Below are the code and all the weights of a small trained network. Each question names an input and a target symbol and asks about switching units off, where a switched-off unit gives its printed mean instead of its output.

import numpy as np


def w(rows, s, z=0):
    codes = np.array(rows[::2]) - 128.0
    scale = np.full(codes.shape[1], s)
    scale[-1] = z or s
    return codes * scale


def norm(h):
    return h / np.sqrt((h * h).mean(-1, keepdims=True) + 1e-5)


def f(y):
    return y / 2 * (1 + np.tanh(0.7978845608 * (y + 0.044715 * y**3)))


def softmax(a):
    e = np.exp(a - a.max(-1, keepdims=True))
    return e / e.sum(-1, keepdims=True)


def log_softmax(a):
    a = a - a.max(-1, keepdims=True)
    return a - np.log(np.exp(a).sum(-1, keepdims=True))


def net(x, mask):
    ids = ['αδεζθλμπσφψω'.index(c) for c in x.split()]
    T = len(ids)
    res = E[ids] + P[:T]
    r = norm(res)
    for j in range(2):
        rows = slice(3 * j, 3 * j + 3)
        q, k, v = (r @ M[0][rows].T for M in (Q, K, V))
        z = softmax(np.where(np.tri(T) > 0, q @ k.T / 3**0.5, -1e9)) @ v
        o = O[0][rows]
        res = res + np.where(mask[j], z, o[:, -1]) @ o[:, :-1]
    y = f(norm(res) @ A[0][:, :-1].T + A[0][:, -1])
    res = res + np.where(mask[2:14], y, B[0][:, -1]) @ B[0][:, :-1]
    return log_softmax(norm(res)[-1] @ U[:, :-1].T + U[:, -1])


Q, K, V, O, A, B = {}, {}, {}, {}, {}, {}
E = w([
[152,88,56,150,149],'α',
[205,123,134,136,184],'δ',
[92,84,43,153,118],'ε',
[55,141,212,105,19],'ζ',
[146,57,81,125,157],'θ',
[170,189,185,3,206],'λ',
[179,122,198,99,97],'μ',
[161,76,91,129,167],'π',
[164,67,90,128,171],'σ',
[50,116,185,60,164],'φ',
[63,227,174,167,141],'ψ',
[85,117,90,167,235],'ω',
],0.015)
P = w([
[179,210,34,2,146],'0',
[185,167,59,77,137],'1',
[173,146,88,102,139],'2',
[160,134,116,120,148],'3',
[149,126,140,137,157],'4',
[141,110,160,150,169],'5',
[139,95,174,168,175],'6',
[144,89,195,193,177],'7',
],0.008)
Q[0] = w([
[128,147,164,133,213],'head 1',
[181,162,170,102,102],'head 1',
[207,84,153,134,179],'head 1',
[104,126,146,103,5],'head 2',
[127,152,120,69,92],'head 2',
[68,136,126,103,148],'head 2',
],0.021)
K[0] = w([
[141,89,203,238,117],'head 1',
[210,149,218,69,176],'head 1',
[86,90,249,177,230],'head 1',
[177,145,43,48,47],'head 2',
[108,170,81,103,134],'head 2',
[28,96,112,60,148],'head 2',
],0.014)
V[0] = w([
[71,102,130,127,109],'head 1',
[112,168,118,120,92],'head 1',
[102,153,105,41,143],'head 1',
[124,251,82,127,143],'head 2',
[167,142,149,122,70],'head 2',
[168,126,57,63,98],'head 2',
],0.016)
O[0] = w([
[57,93,49,131,120,120],'head 1',
[95,190,232,148,60,100],'head 1',
[226,180,80,103,2,254],'head 1',
[89,126,158,253,217,132],'head 2',
[61,44,228,151,96,33],'head 2',
[80,33,112,98,192,146],'head 2',
],0.0078,0.0069)
A[0] = w([
[121,183,114,166,108,62],'neuron 1',
[116,124,89,127,9,51],'neuron 2',
[60,136,93,93,163,116],'neuron 3',
[44,86,189,136,163,155],'neuron 4',
[171,114,165,98,174,163],'neuron 5',
[193,131,102,158,156,99],'neuron 6',
[21,85,161,124,101,156],'neuron 7',
[53,182,150,102,125,90],'neuron 8',
[93,102,95,178,157,2],'neuron 9',
[146,114,53,181,87,161],'neuron 10',
[127,94,111,111,110,79],'neuron 11',
[119,212,164,205,145,195],'neuron 12',
],0.013,0.0019)
B[0] = w([
[201,130,104,129,69,166],'neuron 1',
[126,181,212,56,188,239],'neuron 2',
[92,111,132,171,120,182],'neuron 3',
[102,194,153,21,37,153],'neuron 4',
[77,81,162,159,117,213],'neuron 5',
[132,179,155,165,132,220],'neuron 6',
[85,248,148,154,145,143],'neuron 7',
[103,130,154,183,78,171],'neuron 8',
[82,126,129,96,112,156],'neuron 9',
[71,154,186,93,75,252],'neuron 10',
[150,113,157,119,155,153],'neuron 11',
[140,56,105,108,27,206],'neuron 12',
],0.016,0.004)
U = w([
[100,112,127,122,164,122],'α',
[146,130,185,176,180,149],'δ',
[11,126,65,96,102,150],'ε',
[91,174,162,129,116,1],'ζ',
[119,79,94,61,145,111],'θ',
[143,146,145,118,154,69],'λ',
[103,30,224,67,120,100],'μ',
[138,89,117,96,164,138],'π',
[147,73,114,91,160,169],'σ',
[165,194,126,6,93,137],'φ',
[145,120,133,153,37,185],'ψ',
[126,203,72,163,152,156],'ω',
],0.012,0.0039)

Each question gives the input, a string of symbols that net reads in full, and the target symbol t.
The units are the heads (3 rows each of Q, K, V and O) and the neurons (one row each of A and B). Each row of codes is followed by its name. A weight is (code - 128) times the scale printed after its matrix; where a second scale follows, it is the last column's (O, A, B and U).
mask holds one flag per unit, heads first, then neurons. A switched-off unit (its flag False) gives its mean, the last column of its rows in O or B, instead of its output. The means were averaged over made-up inputs and are rounded, as every weight is.
A unit's drop is (log p(t) with every unit on - log p(t) with that unit switched off) / (log p(t) with every unit on - log p(t) with every unit switched off).
The circuit of an input: a set's keep is (log p(t) with only the set's units on - log p(t) with every unit switched off) / (log p(t) with every unit on - log p(t) with every unit switched off). Starting from the 12 units with the biggest drops (on a tie, the unit counted first), units are removed one at a time, each time the one whose removal leaves the highest keep (on an exact tie, the one counted first), for as long as the keep stays at least 0.8.
circuit, biggest first: the units of the circuit, biggest drop first
unit that matters most: the unit with the biggest drop
k most important neurons: the k neurons with the biggest drops, biggest first
which heads matter: for each layer, one digit per head in row order, 1 if its drop is at least 0.15 and else 0, layers parted by /
input ζ φ ζ σ ψ ζ θ, target ψ: circuit, biggest first : head 2; neuron 12
input μ ψ ψ, target ψ: circuit, biggest first : neuron 12; head 2
input ψ ε θ, target ψ: circuit, biggest first : head 2; neuron 12; head 1
input ψ φ μ φ, target μ: 3 most important neurons : neuron 5; neuron 6; neuron 7
input α ζ σ ζ ω π, target ω: unit that matters most : head 2
input μ φ ψ ζ φ, target ψ: circuit, biggest first : head 1; neuron 8
input φ φ ψ μ α, target ψ: circuit, biggest first : head 2; neuron 12
input φ ψ μ, target μ: which heads matter : 01
input ε φ ψ φ, target ψ: circuit, biggest first : neuron 8; neuron 2; neuron 10
input ω σ σ, target ω: circuit, biggest first : head 2; neuron 6
input ψ ε σ, target ψ: circuit, biggest first : neuron 12; head 1; head 2
input ψ μ α, target ψ: 2 most important neurons : neuron 12; neuron 6
input θ φ φ φ φ ε φ, target ε: which heads matter : 10
input ε φ θ δ θ φ ε, target φ: which heads matter : 01
input ε φ ε δ, target δ: unit that matters most : neuron 6
input α θ λ μ ζ α, target μ: circuit, biggest first : head 2; head 1
input ε σ π μ ε ζ ε σ, target σ: which heads matter : 11
input ζ φ θ α ε α, target ε: which heads matter : 10
input α ψ ε φ ψ λ ψ λ, target ψ: which heads matter : 01
input φ μ δ ε μ μ φ φ, target φ: which heads matter : 01
input ε θ σ π, target σ: which heads matter : 11
